Below is a small trained network, with its code and all its weights. Each question gives an input and a target symbol and asks what happens when units are switched off, that is, made to give their printed mean instead of their output.

import numpy as np


def w(rows, s, z=0):
    codes = np.array(rows[::2]) - 128.0
    scale = np.full(codes.shape[1], s)
    scale[-1] = z or s
    return codes * scale


def f(y):
    return np.maximum(y, 0)


def softmax(a):
    e = np.exp(a - a.max(-1, keepdims=True))
    return e / e.sum(-1, keepdims=True)


def log_softmax(a):
    a = a - a.max(-1, keepdims=True)
    return a - np.log(np.exp(a).sum(-1, keepdims=True))


def net(x, mask):
    ids = ['ΓΛΞΠΩαβδεζημστφψ'.index(c) for c in x.split()]
    T = len(ids)
    res = E[ids] + P[:T]
    u = 0
    for l in range(2):
        q, k, v = (res @ M[l].T for M in (Q, K, V))
        z = softmax(np.where(np.tri(T) > 0, q @ k.T / 4**0.5, -1e9)) @ v
        res = res + np.where(mask[u], z, O[l][:, -1]) @ O[l][:, :-1]
        u += 1
        y = f(res @ A[l][:, :-1].T + A[l][:, -1])
        res = res + np.where(mask[u : u + 8], y, B[l][:, -1]) @ B[l][:, :-1]
        u += 8
    return log_softmax(res[-1] @ U[:, :-1].T + U[:, -1])


Q, K, V, O, A, B = {}, {}, {}, {}, {}, {}
E = w([
[61,183,94,109,193,150,83,151,142,175,86],'Γ',
[81,179,148,87,163,5,97,95,95,82,84],'Λ',
[52,117,205,36,100,99,132,116,136,112,211],'Ξ',
[77,104,144,122,109,167,119,209,27,155,49],'Π',
[173,168,119,117,163,160,61,112,74,167,130],'Ω',
[79,147,153,225,181,210,158,111,26,80,76],'α',
[53,63,49,61,70,65,109,121,104,118,151],'β',
[148,54,175,68,84,161,112,71,162,124,78],'δ',
[68,127,57,141,111,128,12,80,210,154,155],'ε',
[70,186,199,138,130,214,207,63,161,56,186],'ζ',
[94,40,108,59,222,130,227,125,98,87,133],'η',
[173,204,74,213,93,85,148,97,62,178,143],'μ',
[169,161,212,122,163,144,161,172,128,199,156],'σ',
[122,130,114,193,106,31,178,173,151,211,56],'τ',
[168,105,156,181,153,84,99,119,208,62,184],'φ',
[69,79,130,239,241,96,140,80,137,183,116],'ψ',
],0.017)
P = w([
[121,121,183,89,110,164,99,135,124,73,85],'0',
[156,122,112,129,136,109,165,127,99,135,154],'1',
[162,130,110,114,134,108,166,116,115,131,148],'2',
[133,107,255,147,88,120,117,54,153,105,115],'3',
[191,138,97,90,128,97,168,104,142,136,154],'4',
[169,134,114,104,135,109,163,113,132,127,151],'5',
],0.018)
Q[0] = w([
[107,154,101,88,138,132,200,129,97,193,154],'0.h0',
[86,74,247,188,101,106,102,3,91,184,111],'0.h0',
[68,127,98,213,128,174,122,244,149,71,126],'0.h0',
[79,128,153,94,98,156,91,160,127,113,122],'0.h0',
],0.0071)
K[0] = w([
[142,112,117,98,70,134,153,159,57,164,93],'0.h0',
[196,61,111,254,191,116,223,49,208,191,189],'0.h0',
[35,121,230,200,149,167,57,215,85,53,86],'0.h0',
[112,110,150,136,113,191,142,133,163,162,182],'0.h0',
],0.007)
V[0] = w([
[160,108,130,184,101,147,144,186,172,64,186],'0.h0',
[164,38,146,148,107,143,58,88,48,200,145],'0.h0',
[13,163,105,161,135,130,112,126,170,183,188],'0.h0',
[1,131,204,129,124,154,162,105,125,187,73],'0.h0',
],0.0052)
O[0] = w([
[99,101,160,153,107,140,116,141,146,167,153,53],'0.h0',
[126,113,68,32,125,138,105,43,191,182,123,191],'0.h0',
[1,165,157,117,162,150,155,158,139,122,128,1],'0.h0',
[171,189,124,40,131,101,126,109,195,103,85,126],'0.h0',
],0.0093,0.0027)
A[0] = w([
[177,150,38,159,36,83,158,170,53,197,147,3],'0.n0',
[148,143,3,117,130,113,100,128,132,176,176,74],'0.n1',
[143,123,96,177,157,113,160,117,101,122,85,152],'0.n2',
[110,169,52,34,230,171,104,96,87,114,114,127],'0.n3',
[105,166,72,199,105,107,90,204,146,230,104,48],'0.n4',
[141,113,215,153,160,165,158,148,144,191,109,138],'0.n5',
[59,62,126,92,107,145,90,171,163,38,76,44],'0.n6',
[146,138,118,141,92,180,1,164,185,146,99,104],'0.n7',
],0.0077,0.0031)
B[0] = w([
[66,185,145,78,118,175,144,134,183,160,128,211],'0.n0',
[44,44,191,190,151,155,127,155,108,129,149,220],'0.n1',
[136,144,73,115,100,85,119,17,96,141,169,182],'0.n2',
[174,83,147,209,120,127,140,183,91,118,129,255],'0.n3',
[140,83,170,139,115,97,170,190,209,114,79,148],'0.n4',
[74,154,91,108,134,1,80,129,147,122,178,201],'0.n5',
[13,190,124,141,219,97,125,75,173,99,152,197],'0.n6',
[133,131,215,131,92,34,201,163,39,160,119,182],'0.n7',
],0.0083,0.0054)
Q[1] = w([
[154,99,188,170,102,102,75,126,124,158,139],'1.h0',
[84,167,89,142,114,132,112,122,151,76,90],'1.h0',
[99,161,245,90,111,118,95,71,125,89,177],'1.h0',
[152,35,139,112,112,134,218,157,110,117,155],'1.h0',
],0.011)
K[1] = w([
[213,68,82,213,146,83,58,137,179,194,191],'1.h0',
[52,159,123,181,170,67,198,55,85,81,58],'1.h0',
[152,118,111,135,149,78,245,90,237,160,254],'1.h0',
[115,85,141,88,33,213,89,179,125,62,174],'1.h0',
],0.0064)
V[1] = w([
[156,151,110,158,246,128,141,91,122,199,120],'1.h0',
[139,134,124,60,168,58,111,213,137,196,131],'1.h0',
[144,114,119,128,119,137,255,107,111,88,159],'1.h0',
[110,157,136,181,92,143,206,88,159,177,90],'1.h0',
],0.0074)
O[1] = w([
[164,139,234,63,253,85,89,149,137,152,190,122],'1.h0',
[109,153,119,75,157,20,175,115,98,52,219,142],'1.h0',
[206,98,85,114,136,171,113,183,187,8,173,254],'1.h0',
[163,225,147,127,12,94,11,179,106,111,190,114],'1.h0',
],0.0059,0.0034)
A[1] = w([
[92,180,98,11,84,137,198,211,99,142,51,133],'1.n0',
[156,88,49,116,171,64,156,206,55,154,117,61],'1.n1',
[160,209,168,176,148,173,43,101,196,106,132,47],'1.n2',
[172,173,90,168,186,113,144,171,120,205,202,136],'1.n3',
[126,103,78,146,109,190,148,137,101,118,209,40],'1.n4',
[204,149,134,84,84,172,255,170,64,135,189,73],'1.n5',
[177,103,66,176,144,68,128,134,105,170,80,174],'1.n6',
[151,114,84,70,110,185,116,105,172,139,144,6],'1.n7',
],0.0079,0.0025)
B[1] = w([
[129,113,79,112,143,236,136,114,120,105,231,183],'1.n0',
[100,115,109,135,7,132,63,233,187,188,145,230],'1.n1',
[135,66,98,108,157,102,71,185,115,157,99,198],'1.n2',
[47,68,140,85,167,180,83,96,122,33,28,229],'1.n3',
[154,215,167,54,166,136,170,159,48,99,83,200],'1.n4',
[131,157,122,195,175,90,121,116,123,254,105,255],'1.n5',
[146,211,69,121,94,114,163,132,148,64,103,210],'1.n6',
[62,184,196,104,82,155,160,153,102,115,104,170],'1.n7',
],0.0092,0.006)
U = w([
[96,100,133,149,90,162,77,200,199,82,52,69],'Γ',
[135,159,98,122,67,77,97,139,123,77,124,52],'Λ',
[157,116,159,120,160,92,194,83,73,146,214,153],'Ξ',
[137,108,60,136,94,184,4,95,137,164,176,214],'Π',
[127,50,133,135,162,183,83,122,51,141,59,101],'Ω',
[130,141,97,170,160,119,141,90,54,96,70,108],'α',
[95,78,131,87,97,154,158,171,56,87,123,60],'β',
[156,55,135,75,74,141,138,77,117,138,41,206],'δ',
[106,32,168,254,108,124,153,132,129,145,149,209],'ε',
[153,182,193,147,166,169,162,195,142,107,105,172],'ζ',
[153,68,126,151,122,83,158,175,83,179,70,51],'η',
[32,180,153,154,97,172,109,80,119,182,72,37],'μ',
[115,96,93,75,203,115,98,139,162,174,87,136],'σ',
[89,139,120,133,138,165,173,127,235,119,121,88],'τ',
[189,38,96,157,178,150,134,131,143,60,165,253],'φ',
[71,76,28,151,147,125,99,55,126,113,86,70],'ψ',
],0.0065,0.0032)

Each question gives the input, a string of symbols that net reads in full, and the target symbol t.
The units are the heads (4 rows each of Q, K, V and O) and the neurons (one row each of A and B). Each row of codes is followed by its name. A weight is (code - 128) times the scale printed after its matrix; where a second scale follows, it is the last column's (O, A, B and U).
mask holds one flag per unit, layer by layer, with each layer's heads first. A switched-off unit (its flag False) gives its mean, the last column of its rows in O or B, instead of its output. The means were averaged over made-up inputs and are rounded, as every weight is.
A unit's drop is (log p(t) with every unit on - log p(t) with that unit switched off) / (log p(t) with every unit on - log p(t) with every unit switched off).
The circuit of an input: a set's keep is (log p(t) with only the set's units on - log p(t) with every unit switched off) / (log p(t) with every unit on - log p(t) with every unit switched off). Starting from the 12 units with the biggest drops (on a tie, the unit counted first), units are removed one at a time, each time the one whose removal leaves the highest keep (on an exact tie, the one counted first), for as long as the keep stays at least 0.8.
circuit, biggest first: the units of the circuit, biggest drop first
most important unit: the unit with the biggest drop
top k neurons: the k neurons with the biggest drops, biggest first
k most important neurons of layer l: the k neurons of layer l with the biggest drops, biggest first
input α β μ β, target Π: most important unit	1.h0
input Λ σ σ Ξ, target Ξ: circuit, biggest first	(1.h0; 0.n5)
input β σ δ Π, target Ξ: circuit, biggest first	(1.h0; 0.n5; 1.n3)
input β Ξ Λ σ, target Ξ: circuit, biggest first	(1.h0; 0.n5)
input δ Λ ε β, target μ: circuit, biggest first	(0.h0; 1.h0)
input Ω Π τ, target τ: circuit, biggest first	(0.n0; 0.n4; 1.n0)
input Ω δ σ Ω δ ζ, target ζ: circuit, biggest first	(1.h0; 1.n4)
input σ φ σ Λ ζ, target ζ: top 2 neurons	(1.n4; 1.n7)
input Ω Λ Λ, target Λ: top 2 neurons	(1.n1; 1.n6)
input δ Ξ δ Ξ, target δ: circuit, biggest first	(0.h0; 1.h0; 0.n6)
input Ξ ε ε ζ α η, target η: top 2 neurons	(0.n3; 1.n5)
input Γ δ ψ, target ψ: circuit, biggest first	(1.n3; 0.n2)
input σ Ξ ζ σ, target Ξ: circuit, biggest first	(0.n5; 1.h0)
input Λ φ Ω Ω, target ε: circuit, biggest first	(0.h0)
input β φ σ ε Γ Λ, target Λ: 3 most important neurons of layer 1	(1.n1; 1.n6; 1.n5)
input δ δ Ω, target Ω: top 2 neurons	(1.n3; 0.n1)
input α δ Ω ε, target μ: top 4 neurons	(0.n6; 0.n7; 0.n3; 0.n1)
input δ δ δ ε ε η, target η: top 3 neurons	(1.n5; 1.n1; 0.n3)
input η Ω δ Γ Λ ε, target ε: circuit, biggest first	(0.n1; 0.n7)
input η φ Γ, target Γ: top 3 neurons	(1.n1; 0.n3; 1.n3)
input β δ Π Ω, target δ: most important neuron of layer 1	(1.n5)
input σ β Ω, target Ω: top 3 neurons	(1.n3; 0.n3; 0.n1)
input τ Π σ, target σ: circuit, biggest first	(1.n3; 1.h0; 1.n5; 0.n5)
input δ ε Ξ Ω δ Γ, target Γ: 4 most important neurons of layer 1	(1.n1; 1.n3; 1.n6; 1.n5)
input μ β ψ β, target σ: top 2 neurons	(0.n6; 1.n2)
input ε ε δ τ, target Λ: 2 most important neurons of layer 0	(0.n5; 0.n1)
input Π Ξ σ ζ, target Ξ: top neuron	(0.n5)
input Ξ φ ε, target ε: top 2 neurons	(0.n1; 0.n4)
input δ σ Π α β, target β: top 3 neurons	(1.n4; 0.n1; 0.n0)
input Ω σ β Γ, target Ξ: 2 most important neurons of layer 0	(0.n5; 0.n7)
